Below are the code and all the weights of a small trained network. Each question names an input and a class and asks about switching units off, where a switched-off unit gives its printed mean instead of its output.

import numpy as np


def w(rows, s, z=0):
    codes = np.array(rows[::2]) - 128.0
    scale = np.full(codes.shape[1], s)
    scale[-1] = z or s
    return codes * scale


def norm(h):
    return h / np.sqrt((h * h).mean(-1, keepdims=True) + 1e-5)


def f(y):
    return np.maximum(y, 0)


def log_softmax(a):
    a = a - a.max(-1, keepdims=True)
    return a - np.log(np.exp(a).sum(-1, keepdims=True))


def net(x, mask):
    res = np.array(x, float).reshape(1, 5) / 4 @ E
    u = 0
    for l in range(2):
        y = f(norm(res) @ A[l][:, :-1].T + A[l][:, -1])
        res = res + np.where(mask[u : u + 14], y, B[l][:, -1]) @ B[l][:, :-1]
        u += 14
    return log_softmax(norm(res)[-1] @ U[:, :-1].T + U[:, -1])


A, B = {}, {}
E = w([
[197,13,200,77,52,78,196],'x0',
[116,148,112,54,61,210,76],'x1',
[255,179,89,101,148,94,130],'x2',
[116,185,124,198,57,119,175],'x3',
[165,46,199,115,114,89,20],'x4',
],0.00054)
A[0] = w([
[88,200,89,147,118,177,66,8],'L0N1',
[82,101,95,98,36,187,178,47],'L0N2',
[23,143,117,219,166,75,182,97],'L0N3',
[203,30,251,145,109,45,65,155],'L0N4',
[73,10,194,110,167,68,226,82],'L0N5',
[58,172,89,110,167,240,107,72],'L0N6',
[96,112,163,94,198,202,2,132],'L0N7',
[179,146,31,78,229,124,146,144],'L0N8',
[172,162,149,129,71,80,201,105],'L0N9',
[161,54,195,132,90,60,139,8],'L0N10',
[151,122,146,142,221,97,10,147],'L0N11',
[138,89,213,175,67,130,91,89],'L0N12',
[156,201,119,116,115,165,74,114],'L0N13',
[54,52,169,78,114,215,153,121],'L0N14',
],0.0016,0.0018)
B[0] = w([
[237,180,96,190,67,132,226,149],'L0N1',
[92,98,216,124,138,172,105,157],'L0N2',
[74,114,9,164,61,215,111,190],'L0N3',
[160,14,114,37,218,22,133,249],'L0N4',
[183,197,76,180,56,123,149,195],'L0N5',
[181,113,118,128,82,96,136,190],'L0N6',
[66,124,15,165,96,128,118,210],'L0N7',
[175,102,220,94,120,101,185,196],'L0N8',
[100,76,95,124,170,168,89,166],'L0N9',
[233,195,237,16,2,64,244,153],'L0N10',
[37,86,129,140,102,151,122,202],'L0N11',
[133,123,97,72,177,130,162,167],'L0N12',
[151,142,125,194,79,133,128,166],'L0N13',
[58,101,153,153,179,93,96,203],'L0N14',
],0.002,0.0017)
A[1] = w([
[63,42,154,144,121,116,161,170],'L1N1',
[103,92,124,174,203,87,74,36],'L1N2',
[176,92,232,55,99,132,128,209],'L1N3',
[196,156,117,52,182,133,180,98],'L1N4',
[44,146,130,180,133,203,55,112],'L1N5',
[108,169,228,101,98,160,111,6],'L1N6',
[148,163,82,137,67,188,54,85],'L1N7',
[96,77,111,106,212,127,78,105],'L1N8',
[183,92,192,99,114,68,137,5],'L1N9',
[176,163,146,193,112,80,142,139],'L1N10',
[187,144,175,118,82,161,98,5],'L1N11',
[176,89,184,107,138,53,152,22],'L1N12',
[84,155,252,96,91,184,166,45],'L1N13',
[212,210,193,173,159,85,107,22],'L1N14',
],0.0026,0.0016)
B[1] = w([
[170,148,127,91,115,114,54,252],'L1N1',
[79,73,29,29,39,68,58,156],'L1N2',
[116,173,69,218,191,99,176,243],'L1N3',
[194,44,228,123,155,61,143,185],'L1N4',
[211,134,172,126,96,120,182,234],'L1N5',
[155,174,99,107,200,156,107,132],'L1N6',
[79,170,80,223,164,153,233,188],'L1N7',
[96,109,78,127,49,56,107,188],'L1N8',
[253,82,229,107,218,122,253,186],'L1N9',
[78,127,120,98,143,169,68,168],'L1N10',
[107,105,74,159,100,101,183,130],'L1N11',
[231,133,225,104,205,179,237,199],'L1N12',
[100,155,203,62,202,180,14,147],'L1N13',
[37,203,214,51,230,219,8,138],'L1N14',
],0.0027,0.0021)
U = w([
[5,6,8,6,8,7,6,227],'0',
[20,250,249,17,247,249,21,60],'1',
[17,124,251,8,7,249,16,3],'2',
[251,7,249,6,249,5,250,240],'3',
[7,249,6,252,9,250,249,247],'4',
],0.0035,0.0034)

Each question gives the input, the list of numbers given to net, and the class t.
The units are the neurons (one row each of A and B). Each row of codes is followed by its name. A weight is (code - 128) times the scale printed after its matrix; where a second scale follows, it is the last column's (A, B and U).
mask holds one flag per neuron, layer by layer. A switched-off neuron (its flag False) gives its mean, the last column of its row in B, instead of its output. The means were averaged over made-up inputs and are rounded, as every weight is.
A unit's drop is (log p(t) with every unit on - log p(t) with that unit switched off) / (log p(t) with every unit on - log p(t) with every unit switched off).
The circuit of an input: a set's keep is (log p(t) with only the set's units on - log p(t) with every unit switched off) / (log p(t) with every unit on - log p(t) with every unit switched off). Starting from the 12 units with the biggest drops (on a tie, the unit counted first), units are removed one at a time, each time the one whose removal leaves the highest keep (on an exact tie, the one counted first), for as long as the keep stays at least 0.8.
units of the circuit, in order: the units of the circuit, biggest drop first
unit that matters most: the unit with the biggest drop
top k neurons: the k neurons with the biggest drops, biggest first
k most important neurons of layer l: the k neurons of layer l with the biggest drops, biggest first
drop of u: that unit's drop, to one decimal
input [-8,-7,8,4,-3], class 1: 2 most important neurons of layer 0 : [L0N8 L0N7]
input [3,-4,-8,-2,-5], class 4: units of the circuit, in order : [L0N4 L0N3]
input [-1,7,2,-6,1], class 4: units of the circuit, in order : [L0N4 L1N7]
input [2,2,-8,-5,-7], class 2: top 2 neurons : [L0N4 L0N2]
input [0,1,7,5,-3], class 1: top 3 neurons : [L1N14 L0N4 L1N10]
input [-6,0,6,0,-1], class 1: top 2 neurons : [L0N8 L1N14]
input [-8,-8,-6,1,3], class 4: units of the circuit, in order : [L0N3]
input [-5,-3,8,-3,-7], class 1: top 2 neurons : [L1N14 L0N4]
input [-7,-5,5,3,4], class 0: 2 most important neurons of layer 1 : [L1N2 L1N12]
input [-2,0,3,-6,-1], class 0: top 2 neurons : [L0N7 L0N11]
input [-1,7,-5,-1,0], class 4: top 2 neurons : [L0N4 L0N7]
input [8,7,-4,-3,-7], class 1: 2 most important neurons of layer 1 : [L1N13 L1N3]
input [-5,5,-2,-8,4], class 0: drop of L1N3 : 0.1
input [7,7,0,5,-5], class 1: unit that matters most : L1N13
input [-6,1,-4,-5,8], class 0: drop of L1N10 : 0.0
input [6,2,-7,-7,-8], class 2: drop of L0N14 : 0.1
